Below is a small trained network, with its code and all its weights. Each question gives an input and a class and asks what happens when units are switched off, that is, made to give their printed mean instead of their output.

import numpy as np


def w(rows, s, z=0):
    codes = np.array(rows[::2]) - 128.0
    scale = np.full(codes.shape[1], s)
    scale[-1] = z or s
    return codes * scale


def f(y):
    return np.maximum(y, 0)


def log_softmax(a):
    a = a - a.max(-1, keepdims=True)
    return a - np.log(np.exp(a).sum(-1, keepdims=True))


def net(x, mask):
    res = np.array(x, float).reshape(1, 5) / 4 @ E
    y = f(res @ A[0][:, :-1].T + A[0][:, -1])
    res = res + np.where(mask, y, B[0][:, -1]) @ B[0][:, :-1]
    return log_softmax(res[-1] @ U[:, :-1].T + U[:, -1])


A, B = {}, {}
E = w([
[105,200,138,157,123,121,117,45,173,114],'x0',
[140,156,154,95,59,152,75,159,162,94],'x1',
[128,132,100,208,131,108,136,177,178,230],'x2',
[104,170,76,133,149,117,144,110,61,179],'x3',
[134,153,101,102,161,248,149,111,183,199],'x4',
],0.014)
A[0] = w([
[181,158,84,145,174,185,146,106,180,183,230],'neuron 1',
[137,52,122,133,144,162,161,198,128,101,95],'neuron 2',
[108,136,85,229,183,79,207,113,90,126,87],'neuron 3',
[138,145,103,158,142,132,154,113,254,159,108],'neuron 4',
[125,125,146,140,85,83,95,128,125,108,253],'neuron 5',
[103,149,126,90,194,175,122,41,59,128,111],'neuron 6',
[154,100,140,141,89,139,134,181,136,96,75],'neuron 7',
[140,169,110,175,145,113,121,100,207,159,175],'neuron 8',
[99,198,138,157,99,138,129,45,157,54,133],'neuron 9',
[113,82,141,109,86,102,107,152,161,120,58],'neuron 10',
[118,118,95,46,128,126,160,82,138,99,158],'neuron 11',
],0.012,0.005)
B[0] = w([
[48,136,159,99,187,60,119,110,104,218,248],'neuron 1',
[152,133,175,163,49,72,85,43,201,115,181],'neuron 2',
[58,186,92,174,152,32,168,203,46,220,212],'neuron 3',
[63,124,213,87,130,206,78,94,178,163,217],'neuron 4',
[107,123,159,154,56,86,81,93,173,192,195],'neuron 5',
[130,65,125,9,176,192,107,219,91,129,211],'neuron 6',
[99,132,169,134,86,157,94,157,172,162,169],'neuron 7',
[92,124,174,97,122,160,40,113,153,160,211],'neuron 8',
[177,194,112,201,1,55,102,79,189,43,210],'neuron 9',
[140,180,166,118,123,150,125,102,151,151,164],'neuron 10',
[169,96,69,82,124,135,76,135,120,151,186],'neuron 11',
],0.0088,0.018)
U = w([
[32,154,106,109,210,113,161,135,64,238,199],'0',
[131,144,136,192,194,179,194,115,113,99,49],'1',
[106,160,98,119,179,144,178,162,155,111,30],'2',
[109,125,178,42,137,167,61,103,164,152,133],'3',
[169,143,107,206,71,62,100,99,143,105,253],'4',
[134,164,125,160,112,191,238,85,81,163,62],'5',
[186,126,50,2,182,175,137,146,40,101,85],'6',
],0.009,0.0051)

Each question gives the input, the list of numbers given to net, and the class t.
The units are the neurons (one row each of A and B). Each row of codes is followed by its name. A weight is (code - 128) times the scale printed after its matrix; where a second scale follows, it is the last column's (A, B and U).
mask holds one flag per neuron, in row order. A switched-off neuron (its flag False) gives its mean, the last column of its row in B, instead of its output. The means were averaged over made-up inputs and are rounded, as every weight is.
A unit's drop is (log p(t) with every unit on - log p(t) with that unit switched off) / (log p(t) with every unit on - log p(t) with every unit switched off).
The circuit of an input: a set's keep is (log p(t) with only the set's units on - log p(t) with every unit switched off) / (log p(t) with every unit on - log p(t) with every unit switched off). Starting from all 11 units, units are removed one at a time, each time the one whose removal leaves the highest keep (on an exact tie, the one counted first), for as long as the keep stays at least 0.8.
circuit, biggest first: the units of the circuit, biggest drop first
unit that matters most: the unit with the biggest drop
top k neurons: the k neurons with the biggest drops, biggest first
drop when u is switched off: that unit's drop, to one decimal
input [-3,1,-4,3,-6], class 4: unit that matters most : neuron 4
input [5,-4,2,-4,-1], class 4: top 2 neurons : (neuron 6; neuron 9)
input [-8,3,2,-2,-4], class 4: circuit, biggest first : (neuron 4; neuron 2)
input [-4,7,1,5,8], class 0: top 2 neurons : (neuron 1; neuron 9)
input [8,1,4,4,8], class 3: top 4 neurons : (neuron 4; neuron 8; neuron 9; neuron 3)
input [-1,-8,-5,-1,0], class 6: top 2 neurons : (neuron 1; neuron 6)
input [3,-7,0,-6,0], class 0: top 2 neurons : (neuron 3; neuron 2)
input [-8,-8,-4,1,-8], class 4: top 2 neurons : (neuron 2; neuron 1)
input [4,-1,-4,7,0], class 6: drop when neuron 6 is switched off : 0.4
input [7,6,-7,2,2], class 4: drop when neuron 9 is switched off : 1.3
input [8,-3,8,-7,-4], class 3: drop when neuron 4 is switched off : 3.4
